Below is a small trained network, with its code and all its weights. Each question gives an input and a class and asks what happens when units are switched off, that is, made to give their printed mean instead of their output.

import numpy as np


def w(rows, s, z=0):
    codes = np.array(rows[::2]) - 128.0
    scale = np.full(codes.shape[1], s)
    scale[-1] = z or s
    return codes * scale


def f(y):
    return y / 2 * (1 + np.tanh(0.7978845608 * (y + 0.044715 * y**3)))


def log_softmax(a):
    a = a - a.max(-1, keepdims=True)
    return a - np.log(np.exp(a).sum(-1, keepdims=True))


def net(x, mask):
    res = np.array(x, float).reshape(1, 7) / 4 @ E
    y = f(res @ A[0][:, :-1].T + A[0][:, -1])
    res = res + np.where(mask, y, B[0][:, -1]) @ B[0][:, :-1]
    return log_softmax(res[-1] @ U[:, :-1].T + U[:, -1])


A, B = {}, {}
E = w([
[143,124,83],'x0',
[251,140,130],'x1',
[156,124,65],'x2',
[116,130,154],'x3',
[121,127,147],'x4',
[130,129,126],'x5',
[128,255,110],'x6',
],0.0073)
A[0] = w([
[119,44,86,97],'n1',
[106,108,108,255],'n2',
[220,137,169,136],'n3',
[209,123,140,125],'n4',
[53,133,97,85],'n5',
[171,181,152,93],'n6',
[112,218,114,105],'n7',
[70,109,58,173],'n8',
[102,252,84,86],'n9',
[109,70,128,166],'n10',
],0.012,0.0077)
B[0] = w([
[155,78,159,172],'n1',
[194,212,196,254],'n2',
[10,164,21,188],'n3',
[49,153,75,173],'n4',
[7,79,22,149],'n5',
[59,56,105,151],'n6',
[225,31,177,177],'n7',
[78,190,145,200],'n8',
[166,3,168,207],'n9',
[184,124,127,192],'n10',
],0.0066,0.0069)
U = w([
[157,186,130,250],'0',
[174,5,130,1],'1',
[131,185,116,177],'2',
[142,201,123,154],'3',
[39,167,65,26],'4',
],0.013,0.0048)

Each question gives the input, the list of numbers given to net, and the class t.
The units are the neurons (one row each of A and B). Each row of codes is followed by its name. A weight is (code - 128) times the scale printed after its matrix; where a second scale follows, it is the last column's (A, B and U).
mask holds one flag per neuron, in row order. A switched-off neuron (its flag False) gives its mean, the last column of its row in B, instead of its output. The means were averaged over made-up inputs and are rounded, as every weight is.
A unit's drop is (log p(t) with every unit on - log p(t) with that unit switched off) / (log p(t) with every unit on - log p(t) with every unit switched off).
The circuit of an input: a set's keep is (log p(t) with only the set's units on - log p(t) with every unit switched off) / (log p(t) with every unit on - log p(t) with every unit switched off). Starting from all 10 units, units are removed one at a time, each time the one whose removal leaves the highest keep (on an exact tie, the one counted first), for as long as the keep stays at least 0.8.
units of the circuit, in order: the units of the circuit, biggest drop first
top k neurons: the k neurons with the biggest drops, biggest first
drop of u: that unit's drop, to one decimal
input [5,-7,8,2,2,-5,8], class 1: units of the circuit, in order	n9
input [-1,-6,2,-8,1,-4,-6], class 2: top 2 neurons	n8, n9
input [5,5,5,3,-6,6,-5], class 3: units of the circuit, in order	n9, n7
input [7,7,-7,6,1,-1,-7], class 0: units of the circuit, in order	n9, n3
input [4,7,4,2,-7,4,-6], class 4: units of the circuit, in order	n3, n4
input [-2,-4,5,-3,6,2,5], class 1: top 3 neurons	n9, n7, n3
input [8,0,7,-4,-1,-2,-7], class 0: top 3 neurons	n9, n8, n2
input [-3,7,5,0,8,-8,8], class 1: top 3 neurons	n9, n7, n6
input [7,8,2,-3,6,-5,6], class 4: top 4 neurons	n3, n4, n6, n2
input [5,7,-2,4,5,-1,-1], class 4: drop of n2	0.1
input [0,7,2,-6,8,-3,0], class 4: drop of n3	0.4
input [2,-6,6,8,-4,5,8], class 1: drop of n7	0.3
